Below are the code and all the weights of a small trained network. Each question names an input and a target symbol and asks about switching units off, where a switched-off unit gives its printed mean instead of its output.

import numpy as np


def w(rows, s, z=0):
    codes = np.array(rows[::2]) - 128.0
    scale = np.full(codes.shape[1], s)
    scale[-1] = z or s
    return codes * scale


def norm(h):
    return h / np.sqrt((h * h).mean(-1, keepdims=True) + 1e-5)


def f(y):
    return np.maximum(y, 0)


def softmax(a):
    e = np.exp(a - a.max(-1, keepdims=True))
    return e / e.sum(-1, keepdims=True)


def log_softmax(a):
    a = a - a.max(-1, keepdims=True)
    return a - np.log(np.exp(a).sum(-1, keepdims=True))


def net(x, mask):
    ids = ['αβγδζηθλξπστφψω'.index(c) for c in x.split()]
    T = len(ids)
    res = E[ids] + P[:T]
    u = 0
    for l in range(3):
        q, k, v = (norm(res) @ M[l].T for M in (Q, K, V))
        z = softmax(np.where(np.tri(T) > 0, q @ k.T / 3**0.5, -1e9)) @ v
        res = res + np.where(mask[u], z, O[l][:, -1]) @ O[l][:, :-1]
        u += 1
        y = f(norm(res) @ A[l][:, :-1].T + A[l][:, -1])
        res = res + np.where(mask[u : u + 4], y, B[l][:, -1]) @ B[l][:, :-1]
        u += 4
    return log_softmax(norm(res)[-1] @ U[:, :-1].T + U[:, -1])


Q, K, V, O, A, B = {}, {}, {}, {}, {}, {}
E = w([
[148,140,92,44,77,175,169,123,168],'α',
[175,141,38,112,134,119,133,66,131],'β',
[69,97,184,112,94,130,111,171,85],'γ',
[124,135,145,251,147,103,104,157,184],'δ',
[99,172,254,99,162,95,220,182,127],'ζ',
[50,59,186,152,45,136,115,120,85],'η',
[158,142,82,114,146,91,82,56,97],'θ',
[151,154,66,115,140,111,70,77,114],'λ',
[124,191,135,99,168,159,161,156,217],'ξ',
[119,162,102,106,104,119,86,84,119],'π',
[153,106,75,141,134,187,91,47,100],'σ',
[143,33,113,115,218,231,232,99,65],'τ',
[138,142,79,101,119,139,102,38,112],'φ',
[70,94,150,165,122,130,77,131,73],'ψ',
[151,117,40,139,140,180,80,27,119],'ω',
],0.0092)
P = w([
[244,79,145,119,116,120,117,174,36],'0',
[119,141,71,86,161,156,69,4,107],'1',
[94,155,126,120,153,174,87,57,73],'2',
[51,165,122,101,150,153,97,75,98],'3',
[93,117,89,87,142,150,153,23,164],'4',
[110,137,69,90,132,147,140,63,132],'5',
[61,137,102,89,152,155,106,69,137],'6',
],0.0049)
Q[0] = w([
[84,107,158,241,115,104,2,133,39],'L0H1',
[107,132,207,238,155,112,178,209,234],'L0H1',
[88,51,216,109,89,136,187,166,31],'L0H1',
],0.026)
K[0] = w([
[255,123,132,188,85,28,27,147,39],'L0H1',
[17,154,218,177,131,94,118,198,177],'L0H1',
[158,104,195,125,142,148,187,213,66],'L0H1',
],0.027)
V[0] = w([
[114,153,178,160,140,107,138,191,102],'L0H1',
[142,152,129,5,94,136,138,159,124],'L0H1',
[176,197,106,127,231,122,129,152,180],'L0H1',
],0.029)
O[0] = w([
[143,110,190,156,132,78,101,204,100,41],'L0H1',
[100,167,163,3,84,178,139,159,93,3],'L0H1',
[102,126,102,114,204,141,103,243,248,183],'L0H1',
],0.013,0.014)
A[0] = w([
[168,100,134,252,82,117,124,185,108,16],'L0N1',
[151,204,226,89,158,102,179,253,148,6],'L0N2',
[88,159,82,56,104,87,120,60,164,164],'L0N3',
[131,10,149,149,203,235,198,127,25,78],'L0N4',
],0.023,0.0017)
B[0] = w([
[85,158,154,168,174,68,65,146,197,214],'L0N1',
[119,133,198,221,107,211,238,131,38,192],'L0N2',
[96,120,162,200,124,90,153,95,148,254],'L0N3',
[117,3,88,91,223,151,104,170,122,178],'L0N4',
],0.018,0.02)
Q[1] = w([
[128,111,89,148,162,134,81,195,212],'L1H1',
[120,138,109,53,99,166,161,121,156],'L1H1',
[45,63,131,239,213,95,147,3,159],'L1H1',
],0.028)
K[1] = w([
[189,155,165,148,139,170,135,254,117],'L1H1',
[98,111,179,160,125,137,145,111,99],'L1H1',
[82,63,137,132,147,13,22,151,146],'L1H1',
],0.032)
V[1] = w([
[198,73,6,108,132,194,81,44,111],'L1H1',
[99,32,136,159,123,225,161,194,175],'L1H1',
[176,188,97,158,94,151,172,20,152],'L1H1',
],0.013)
O[1] = w([
[110,6,85,194,113,227,242,167,140,3],'L1H1',
[111,192,142,111,219,161,195,82,124,242],'L1H1',
[255,50,186,172,84,96,127,193,226,82],'L1H1',
],0.0072,0.005)
A[1] = w([
[127,115,183,59,84,186,154,104,65,154],'L1N1',
[158,235,42,43,147,87,88,69,140,97],'L1N2',
[143,191,91,26,100,149,85,154,165,4],'L1N3',
[96,183,133,3,110,210,166,191,146,109],'L1N4',
],0.029,0.0037)
B[1] = w([
[87,94,53,154,85,64,123,195,175,248],'L1N1',
[99,166,142,108,134,140,38,20,37,184],'L1N2',
[138,120,165,156,72,71,180,97,154,140],'L1N3',
[151,95,160,146,98,216,65,6,189,214],'L1N4',
],0.02,0.012)
Q[2] = w([
[252,149,127,107,220,131,61,253,200],'L2H1',
[79,198,200,233,170,211,110,42,232],'L2H1',
[142,230,120,47,129,164,46,214,65],'L2H1',
],0.019)
K[2] = w([
[54,173,126,138,253,83,61,42,232],'L2H1',
[81,198,229,153,184,213,135,215,160],'L2H1',
[124,163,54,83,167,133,196,17,222],'L2H1',
],0.021)
V[2] = w([
[167,125,157,146,202,156,225,79,186],'L2H1',
[202,94,5,119,79,110,152,129,209],'L2H1',
[208,124,153,180,162,30,153,56,40],'L2H1',
],0.02)
O[2] = w([
[9,104,198,107,212,95,156,139,178,244],'L2H1',
[145,39,83,72,70,10,175,137,72,105],'L2H1',
[43,88,249,94,46,216,160,136,117,252],'L2H1',
],0.011,0.0044)
A[2] = w([
[61,146,200,87,162,161,152,143,168,57],'L2N1',
[168,28,91,36,252,209,92,189,60,4],'L2N2',
[133,141,79,105,67,131,77,214,70,8],'L2N3',
[136,134,72,47,112,37,157,154,150,93],'L2N4',
],0.036,0.0023)
B[2] = w([
[187,164,114,85,122,100,134,134,104,251],'L2N1',
[145,3,166,62,171,173,133,162,117,239],'L2N2',
[192,162,93,141,204,145,144,116,153,153],'L2N3',
[81,187,126,106,129,181,95,169,114,164],'L2N4',
],0.034,0.015)
U = w([
[98,78,136,130,6,163,108,84,210,136],'α',
[184,162,179,73,101,49,159,119,120,165],'β',
[201,170,23,120,136,153,105,189,94,165],'γ',
[126,120,131,198,180,61,67,165,194,194],'δ',
[104,174,212,185,110,194,200,185,70,169],'ζ',
[234,91,82,181,67,91,113,101,57,145],'η',
[184,159,166,76,122,55,142,146,108,147],'θ',
[130,179,130,46,141,104,141,174,143,129],'λ',
[206,186,169,122,175,254,109,106,217,20],'ξ',
[123,136,57,115,107,155,120,162,142,90],'π',
[74,83,145,119,123,78,216,119,134,24],'σ',
[139,22,153,58,190,167,143,129,113,226],'τ',
[1,145,112,89,82,154,134,185,124,112],'φ',
[92,143,199,129,132,139,25,62,13,74],'ψ',
[62,137,85,140,170,132,218,85,122,3],'ω',
],0.0067,0.0029)

Each question gives the input, a string of symbols that net reads in full, and the target symbol t.
The units are the heads (3 rows each of Q, K, V and O) and the neurons (one row each of A and B). Each row of codes is followed by its name. A weight is (code - 128) times the scale printed after its matrix; where a second scale follows, it is the last column's (O, A, B and U).
mask holds one flag per unit, layer by layer, with each layer's heads first. A switched-off unit (its flag False) gives its mean, the last column of its rows in O or B, instead of its output. The means were averaged over made-up inputs and are rounded, as every weight is.
A unit's drop is (log p(t) with every unit on - log p(t) with that unit switched off) / (log p(t) with every unit on - log p(t) with every unit switched off).
The circuit of an input: a set's keep is (log p(t) with only the set's units on - log p(t) with every unit switched off) / (log p(t) with every unit on - log p(t) with every unit switched off). Starting from the 12 units with the biggest drops (on a tie, the unit counted first), units are removed one at a time, each time the one whose removal leaves the highest keep (on an exact tie, the one counted first), for as long as the keep stays at least 0.8.
circuit, biggest first: the units of the circuit, biggest drop first
most important unit: the unit with the biggest drop
k most important neurons: the k neurons with the biggest drops, biggest first
k most important neurons of layer l: the k neurons of layer l with the biggest drops, biggest first
input θ δ δ φ, target β: circuit, biggest first : [L0H1, L2N1, L2H1]
input π ζ ω, target γ: 2 most important neurons of layer 1 : [L1N4, L1N1]
input φ η δ σ η, target φ: most important unit : L0H1
input δ η δ δ ω λ, target ψ: circuit, biggest first : [L1N2, L1H1, L0N2, L0N1]
input δ η δ θ, target ψ: circuit, biggest first : [L1H1, L0N2, L1N2, L0N1]
input η τ θ, target α: circuit, biggest first : [L0H1, L2H1, L0N2]
input ζ σ θ, target ξ: circuit, biggest first : [L2H1, L0H1]
input α π δ γ, target α: circuit, biggest first : [L0H1, L1N4, L1N1]
input τ σ ω, target ω: 3 most important neurons of layer 0 : [L0N4, L0N3, L0N1]
input θ θ η ψ θ, target β: 4 most important neurons : [L0N3, L2N1, L1N1, L0N1]
input γ δ ξ θ, target η: 2 most important neurons of layer 0 : [L0N1, L0N3]
input δ η γ π τ τ β, target ψ: 2 most important neurons : [L1N2, L0N2]
input τ ζ π, target ω: 2 most important neurons of layer 0 : [L0N4, L0N1]
input α σ α τ θ τ π, target ω: most important neuron of layer 2 : [L2N2]
input π δ ζ θ, target γ: 2 most important neurons : [L1N4, L0N1]
input φ ξ φ, target φ: 2 most important neurons : [L0N1, L1N4]
input η α η λ, target α: 2 most important neurons : [L0N3, L0N2]
input γ τ λ, target η: 2 most important neurons : [L1N1, L0N3]
input γ ξ ψ, target γ: 3 most important neurons : [L1N1, L2N3, L2N4]
input η δ θ, target α: 4 most important neurons : [L0N3, L0N2, L2N1, L1N1]
input δ ζ δ ω δ θ, target ψ: most important unit : L1N2
input γ λ α ξ δ γ, target γ: 2 most important neurons : [L1N1, L2N3]
input θ ξ τ σ τ φ, target ω: circuit, biggest first : [L1H1, L0N4, L2N2]
input η θ τ γ λ τ η, target η: 2 most important neurons : [L1N1, L0N3]
